Below are the code and all the weights of a small trained network. Each question names an input and a target symbol and asks about switching units off, where a switched-off unit gives its printed mean instead of its output.

import numpy as np


def w(rows, s, z=0):
    codes = np.array(rows[::2]) - 128.0
    scale = np.full(codes.shape[1], s)
    scale[-1] = z or s
    return codes * scale


def norm(h):
    return h / np.sqrt((h * h).mean(-1, keepdims=True) + 1e-5)


def f(y):
    return y / 2 * (1 + np.tanh(0.7978845608 * (y + 0.044715 * y**3)))


def softmax(a):
    e = np.exp(a - a.max(-1, keepdims=True))
    return e / e.sum(-1, keepdims=True)


def log_softmax(a):
    a = a - a.max(-1, keepdims=True)
    return a - np.log(np.exp(a).sum(-1, keepdims=True))


def net(x, mask):
    ids = ['ΔΛΞΣΨΩβεημφ'.index(c) for c in x.split()]
    T = len(ids)
    res = E[ids] + P[:T]
    u = 0
    for l in range(2):
        q, k, v = (norm(res) @ M[l].T for M in (Q, K, V))
        z = softmax(np.where(np.tri(T) > 0, q @ k.T / 2**0.5, -1e9)) @ v
        res = res + np.where(mask[u], z, O[l][:, -1]) @ O[l][:, :-1]
        u += 1
        y = f(norm(res) @ A[l][:, :-1].T + A[l][:, -1])
        res = res + np.where(mask[u : u + 16], y, B[l][:, -1]) @ B[l][:, :-1]
        u += 16
    return log_softmax(norm(res)[-1] @ U[:, :-1].T + U[:, -1])


Q, K, V, O, A, B = {}, {}, {}, {}, {}, {}
E = w([
[210,100,95,125,184,156],'Δ',
[82,72,148,189,59,134],'Λ',
[181,74,108,135,171,154],'Ξ',
[136,62,250,134,150,33],'Σ',
[170,86,170,110,151,158],'Ψ',
[48,168,132,62,50,138],'Ω',
[186,53,137,161,146,129],'β',
[210,231,106,194,59,40],'ε',
[114,84,157,52,160,134],'η',
[103,127,120,34,146,154],'μ',
[224,137,140,78,177,184],'φ',
],0.016)
P = w([
[133,173,57,196,229,199],'0',
[120,186,140,157,192,191],'1',
[124,168,144,140,166,164],'2',
[133,174,150,137,135,141],'3',
[127,143,133,104,129,148],'4',
[129,179,138,93,133,49],'5',
[157,111,113,121,87,137],'6',
[160,118,131,98,74,118],'7',
[162,91,137,84,57,109],'8',
[158,80,2,87,89,20],'9',
],0.012)
Q[0] = w([
[254,202,158,62,128,138],'0.h0',
[133,129,101,73,104,103],'0.h0',
],0.0039)
K[0] = w([
[104,80,84,83,94,51],'0.h0',
[170,54,113,255,133,78],'0.h0',
],0.0037)
V[0] = w([
[155,144,97,83,25,203],'0.h0',
[163,84,252,159,122,67],'0.h0',
],0.0022)
O[0] = w([
[202,131,134,21,102,101,143],'0.h0',
[147,104,81,2,86,139,3],'0.h0',
],0.0086,0.00039)
A[0] = w([
[131,115,191,120,161,97,128],'0.n0',
[146,194,56,114,127,69,91],'0.n1',
[74,60,168,62,179,151,214],'0.n2',
[177,69,109,173,157,166,104],'0.n3',
[226,104,140,103,175,47,121],'0.n4',
[176,110,83,149,40,100,166],'0.n5',
[99,112,156,130,72,105,145],'0.n6',
[36,132,197,139,57,174,165],'0.n7',
[145,138,188,123,108,202,166],'0.n8',
[160,146,138,148,134,164,75],'0.n9',
[127,95,190,163,149,128,133],'0.n10',
[157,253,87,122,161,167,121],'0.n11',
[198,105,134,70,130,201,253],'0.n12',
[76,115,56,75,130,121,226],'0.n13',
[166,115,18,74,196,138,133],'0.n14',
[110,255,140,145,61,114,148],'0.n15',
],0.0093,0.0034)
B[0] = w([
[148,155,90,135,196,161,151],'0.n0',
[132,59,189,181,117,148,142],'0.n1',
[171,252,69,127,96,130,218],'0.n2',
[180,205,100,176,113,98,174],'0.n3',
[102,188,131,166,87,67,207],'0.n4',
[122,147,197,85,187,64,188],'0.n5',
[99,100,71,148,109,25,169],'0.n6',
[60,87,114,195,116,122,216],'0.n7',
[161,115,48,179,83,94,184],'0.n8',
[167,60,151,183,114,116,132],'0.n9',
[254,123,125,179,183,104,157],'0.n10',
[152,150,107,121,162,139,176],'0.n11',
[119,172,94,112,116,52,254],'0.n12',
[111,164,133,189,82,150,181],'0.n13',
[58,136,158,158,81,127,198],'0.n14',
[79,119,127,129,186,120,177],'0.n15',
],0.0068,0.0071)
Q[1] = w([
[121,169,222,141,115,113],'1.h0',
[146,64,164,90,217,255],'1.h0',
],0.0093)
K[1] = w([
[141,104,61,118,64,157],'1.h0',
[105,168,72,223,254,215],'1.h0',
],0.01)
V[1] = w([
[253,155,225,179,154,81],'1.h0',
[194,228,127,114,98,158],'1.h0',
],0.0076)
O[1] = w([
[8,147,91,61,134,172,176],'1.h0',
[97,58,233,252,105,103,251],'1.h0',
],0.016,0.0031)
A[1] = w([
[109,87,67,83,109,129,154],'1.n0',
[151,70,84,56,185,152,20],'1.n1',
[105,159,184,147,157,127,175],'1.n2',
[96,136,114,179,172,124,206],'1.n3',
[204,192,105,146,224,74,192],'1.n4',
[96,90,103,184,160,137,249],'1.n5',
[111,220,136,138,111,113,127],'1.n6',
[141,188,71,93,142,148,65],'1.n7',
[166,58,96,146,118,147,230],'1.n8',
[153,217,70,94,148,125,131],'1.n9',
[107,212,147,154,152,123,83],'1.n10',
[57,162,117,63,95,195,158],'1.n11',
[68,139,157,130,75,110,117],'1.n12',
[102,48,166,158,144,76,73],'1.n13',
[8,183,120,88,70,167,56],'1.n14',
[183,100,180,155,122,66,207],'1.n15',
],0.013,0.0018)
B[1] = w([
[120,118,88,122,151,119,151],'1.n0',
[193,155,26,92,219,152,124],'1.n1',
[133,98,90,124,107,89,194],'1.n2',
[131,90,134,106,96,118,224],'1.n3',
[116,217,151,126,117,111,206],'1.n4',
[130,150,187,79,120,112,208],'1.n5',
[115,111,133,76,111,165,253],'1.n6',
[171,48,174,127,103,120,133],'1.n7',
[141,188,115,88,111,104,138],'1.n8',
[141,118,207,81,78,106,164],'1.n9',
[165,112,122,117,98,133,229],'1.n10',
[194,249,138,216,180,135,138],'1.n11',
[87,83,126,119,164,127,243],'1.n12',
[154,86,188,207,98,110,192],'1.n13',
[75,210,129,159,159,110,209],'1.n14',
[130,135,75,148,175,92,230],'1.n15',
],0.011,0.0078)
U = w([
[123,148,187,155,105,95,252],'Δ',
[151,128,118,7,98,132,119],'Λ',
[116,116,114,129,113,79,145],'Ξ',
[90,171,77,122,193,183,103],'Σ',
[85,67,133,152,141,146,69],'Ψ',
[190,159,66,139,166,60,130],'Ω',
[80,121,113,115,147,155,43],'β',
[80,140,107,119,166,159,51],'ε',
[188,31,161,189,139,116,61],'η',
[228,72,141,206,173,118,93],'μ',
[105,34,170,134,152,141,88],'φ',
],0.013,0.0047)

Each question gives the input, a string of symbols that net reads in full, and the target symbol t.
The units are the heads (2 rows each of Q, K, V and O) and the neurons (one row each of A and B). Each row of codes is followed by its name. A weight is (code - 128) times the scale printed after its matrix; where a second scale follows, it is the last column's (O, A, B and U).
mask holds one flag per unit, layer by layer, with each layer's heads first. A switched-off unit (its flag False) gives its mean, the last column of its rows in O or B, instead of its output. The means were averaged over made-up inputs and are rounded, as every weight is.
A unit's drop is (log p(t) with every unit on - log p(t) with that unit switched off) / (log p(t) with every unit on - log p(t) with every unit switched off).
The circuit of an input: a set's keep is (log p(t) with only the set's units on - log p(t) with every unit switched off) / (log p(t) with every unit on - log p(t) with every unit switched off). Starting from the 12 units with the biggest drops (on a tie, the unit counted first), units are removed one at a time, each time the one whose removal leaves the highest keep (on an exact tie, the one counted first), for as long as the keep stays at least 0.8.
units of the circuit, in order: the units of the circuit, biggest drop first
unit that matters most: the unit with the biggest drop
top k neurons: the k neurons with the biggest drops, biggest first
k most important neurons of layer l: the k neurons of layer l with the biggest drops, biggest first
input η Λ Ω Λ ε φ Λ Λ Ψ, target Λ: unit that matters most => 0.n5
input φ Λ Δ φ Λ Ω β Λ Λ, target Λ: units of the circuit, in order => (1.h0 0.n5 0.n4)
input Ψ Ω η η ε Ω μ, target Ω: units of the circuit, in order => (1.h0 1.n15)
input Δ Σ Λ μ, target Λ: top 2 neurons => (0.n0 0.n11)
input Λ η μ η Ψ Λ Λ η Σ μ, target Σ: top 2 neurons => (0.n2 0.n13)
input Ω Δ Σ Ξ Λ Σ Ω μ Λ η, target Λ: top 4 neurons => (0.n5 0.n2 0.n4 0.n13)
input φ Ξ Ω Ω Ψ Σ μ β Λ φ, target Λ: top 3 neurons => (0.n4 0.n5 0.n12)
input Λ Λ Ω Λ Λ Δ, target Λ: 2 most important neurons of layer 0 => (0.n6 0.n11)
input Δ Ω Ψ Δ Ω β Λ Λ, target Λ: top 2 neurons => (0.n6 0.n0)
input Δ Λ Ω Ω, target Ω: top 2 neurons => (1.n15 0.n5)
input β Λ Λ Ψ Λ μ η Ω Λ Ω, target Λ: top 3 neurons => (0.n5 0.n2 0.n15)
input Ω η Ω Ω β, target Ω: 4 most important neurons of layer 0 => (0.n3 0.n10 0.n0 0.n6)
input Ω Ω Ω Σ Ω, target Σ: 3 most important neurons of layer 0 => (0.n15 0.n7 0.n4)
input Λ Ψ Λ μ, target Λ: 2 most important neurons of layer 0 => (0.n11 0.n2)
input ε η Σ φ η Ω Λ Ω φ, target Ω: units of the circuit, in order => (1.n15)
input Ω φ Ω Λ Ξ, target Λ: top 4 neurons => (0.n3 0.n6 0.n2 1.n6)
input Ω Λ Λ Σ Λ μ Δ Ω Ω Ω, target Ω: 2 most important neurons of layer 0 => (0.n7 0.n4)
input Ω Λ Σ Λ Ω Ω Ω ε Ω Σ, target Ω: top 2 neurons => (1.n15 0.n7)
input Σ Λ Λ Ω, target Λ: top 2 neurons => (0.n15 0.n7)
input η Ω Ω Ψ, target Ω: unit that matters most => 0.n0
input η β Λ Λ Ω Σ Σ η Λ φ, target Λ: 3 most important neurons of layer 0 => (0.n5 0.n2 0.n4)
input η β Δ Ψ μ ε Λ β, target Λ: top 2 neurons => (0.n3 0.n5)
input Λ η Ξ ε Ω μ, target Ω: top 3 neurons => (1.n15 0.n0 0.n6)
input Ω φ Λ Ψ Δ Ω β, target Ω: 3 most important neurons of layer 0 => (0.n3 0.n10 0.n6)
input Λ η Λ Λ μ Λ Ξ, target Λ: top 3 neurons => (0.n3 0.n2 0.n6)
input Ω η Λ Ψ φ η Ω μ Λ Λ, target Ω: top 2 neurons => (1.n6 0.n6)
input Ψ φ Ψ μ Ω Λ Ψ, target Λ: unit that matters most => 0.n3
input η μ Δ η Λ μ μ Λ η, target Ω: top 3 neurons => (0.n7 1.n15 0.n3)
input Λ Ψ Λ Ω Λ ε, target Λ: 2 most important neurons of layer 0 => (0.n15 0.n10)
input μ ε Σ Ψ Λ Λ Ξ Λ, target Ω: 3 most important neurons of layer 0 => (0.n3 0.n4 0.n2)
